Below is a small trained network, with its code and all its weights. Each question gives an input and a target symbol and asks what happens when units are switched off, that is, made to give their printed mean instead of their output.

import numpy as np


def w(rows, s, z=0):
    codes = np.array(rows[::2]) - 128.0
    scale = np.full(codes.shape[1], s)
    scale[-1] = z or s
    return codes * scale


def f(y):
    return y / 2 * (1 + np.tanh(0.7978845608 * (y + 0.044715 * y**3)))


def softmax(a):
    e = np.exp(a - a.max(-1, keepdims=True))
    return e / e.sum(-1, keepdims=True)


def log_softmax(a):
    a = a - a.max(-1, keepdims=True)
    return a - np.log(np.exp(a).sum(-1, keepdims=True))


def net(x, mask):
    ids = ['Λθπτφψ'.index(c) for c in x.split()]
    T = len(ids)
    res = E[ids] + P[:T]
    r = res
    for j in range(3):
        rows = slice(2 * j, 2 * j + 2)
        q, k, v = (r @ M[0][rows].T for M in (Q, K, V))
        z = softmax(np.where(np.tri(T) > 0, q @ k.T / 2**0.5, -1e9)) @ v
        o = O[0][rows]
        res = res + np.where(mask[j], z, o[:, -1]) @ o[:, :-1]
    y = f(res @ A[0][:, :-1].T + A[0][:, -1])
    res = res + np.where(mask[3:11], y, B[0][:, -1]) @ B[0][:, :-1]
    return log_softmax(res[-1] @ U[:, :-1].T + U[:, -1])


Q, K, V, O, A, B = {}, {}, {}, {}, {}, {}
E = w([
[173,51,107,106,137],'Λ',
[172,56,110,112,132],'θ',
[218,108,59,92,91],'π',
[97,43,90,162,69],'τ',
[75,108,155,177,2],'φ',
[178,157,208,176,172],'ψ',
],0.0099)
P = w([
[84,59,187,54,137],'0',
[148,87,161,84,87],'1',
[162,120,147,100,69],'2',
[172,118,129,128,90],'3',
[172,125,123,151,98],'4',
[174,126,111,172,108],'5',
[167,137,103,192,120],'6',
[165,142,92,214,126],'7',
[173,142,81,226,139],'8',
[170,146,73,245,149],'9',
],0.011)
Q[0] = w([
[53,166,151,8,126],'head 1',
[83,173,127,91,191],'head 1',
[90,161,142,141,143],'head 2',
[204,92,85,145,117],'head 2',
[119,122,133,142,142],'head 3',
[167,126,105,129,104],'head 3',
],0.017)
K[0] = w([
[117,82,161,54,121],'head 1',
[116,59,120,51,99],'head 1',
[169,135,138,16,149],'head 2',
[125,156,85,249,133],'head 2',
[138,132,127,116,127],'head 3',
[123,132,120,162,131],'head 3',
],0.016)
V[0] = w([
[72,67,30,108,6],'head 1',
[125,190,255,184,164],'head 1',
[16,128,232,190,19],'head 2',
[163,249,154,161,116],'head 2',
[88,97,132,107,100],'head 3',
[145,146,143,73,128],'head 3',
],0.0079)
O[0] = w([
[68,108,51,245,224,107],'head 1',
[96,137,216,97,7,139],'head 1',
[1,194,157,253,25,206],'head 2',
[171,219,104,128,131,4],'head 2',
[111,122,140,150,119,207],'head 3',
[170,108,182,135,154,186],'head 3',
],0.007,0.0012)
A[0] = w([
[132,141,128,131,78,123],'neuron 1',
[168,68,101,59,242,51],'neuron 2',
[153,144,161,152,128,245],'neuron 3',
[59,229,72,201,122,64],'neuron 4',
[93,89,144,136,87,110],'neuron 5',
[171,68,119,50,139,82],'neuron 6',
[96,108,115,177,254,18],'neuron 7',
[189,163,83,115,125,141],'neuron 8',
],0.0079,0.0012)
B[0] = w([
[165,162,163,110,101,171],'neuron 1',
[254,136,244,204,178,255],'neuron 2',
[120,120,108,118,97,160],'neuron 3',
[109,155,219,246,117,201],'neuron 4',
[134,145,142,43,116,166],'neuron 5',
[151,160,248,165,136,213],'neuron 6',
[219,42,112,44,4,197],'neuron 7',
[196,230,102,160,152,189],'neuron 8',
],0.0055,0.0064)
U = w([
[97,41,189,126,107,254],'Λ',
[168,190,130,172,111,198],'θ',
[142,138,139,129,247,3],'π',
[93,58,1,80,146,176],'τ',
[61,171,114,199,166,16],'φ',
[124,183,159,56,71,80],'ψ',
],0.0065,0.0023)

Each question gives the input, a string of symbols that net reads in full, and the target symbol t.
The units are the heads (2 rows each of Q, K, V and O) and the neurons (one row each of A and B). Each row of codes is followed by its name. A weight is (code - 128) times the scale printed after its matrix; where a second scale follows, it is the last column's (O, A, B and U).
mask holds one flag per unit, heads first, then neurons. A switched-off unit (its flag False) gives its mean, the last column of its rows in O or B, instead of its output. The means were averaged over made-up inputs and are rounded, as every weight is.
A unit's drop is (log p(t) with every unit on - log p(t) with that unit switched off) / (log p(t) with every unit on - log p(t) with every unit switched off).
The circuit of an input: a set's keep is (log p(t) with only the set's units on - log p(t) with every unit switched off) / (log p(t) with every unit on - log p(t) with every unit switched off). Starting from all 11 units, units are removed one at a time, each time the one whose removal leaves the highest keep (on an exact tie, the one counted first), for as long as the keep stays at least 0.8.
circuit, biggest first: the units of the circuit, biggest drop first
most important unit: the unit with the biggest drop
top k neurons: the k neurons with the biggest drops, biggest first
which heads matter: for each layer, one digit per head in row order, 1 if its drop is at least 0.15 and else 0, layers parted by /
drop when u is switched off: that unit's drop, to one decimal
input φ φ Λ, target φ: which heads matter	110
input Λ π Λ π Λ, target π: circuit, biggest first	(head 2; head 1)
input π Λ θ, target π: most important unit	head 1
input φ π π π τ π Λ π τ Λ, target τ: circuit, biggest first	(neuron 7; neuron 6; head 1)
input ψ π π τ π π π ψ φ, target ψ: circuit, biggest first	(head 1; neuron 2)
input θ π π θ, target π: circuit, biggest first	(head 2; head 1)
input φ Λ π π φ φ π φ Λ Λ, target φ: which heads matter	010
input ψ τ φ π, target φ: circuit, biggest first	(head 2; head 1; neuron 7)
input π θ τ Λ θ π π π φ, target φ: which heads matter	100
input τ π θ ψ θ π π θ Λ, target π: which heads matter	010
input τ π θ, target τ: top 2 neurons	(neuron 4; neuron 6)
input φ τ π π π θ φ τ, target φ: top 2 neurons	(neuron 4; neuron 2)
input ψ θ π ψ φ θ π π ψ π, target ψ: top 2 neurons	(neuron 2; neuron 4)
input π φ Λ θ π π, target π: drop when neuron 2 is switched off	0.2
input φ φ θ, target φ: drop when head 1 is switched off	0.4
input φ Λ φ τ, target φ: drop when neuron 4 is switched off	0.3
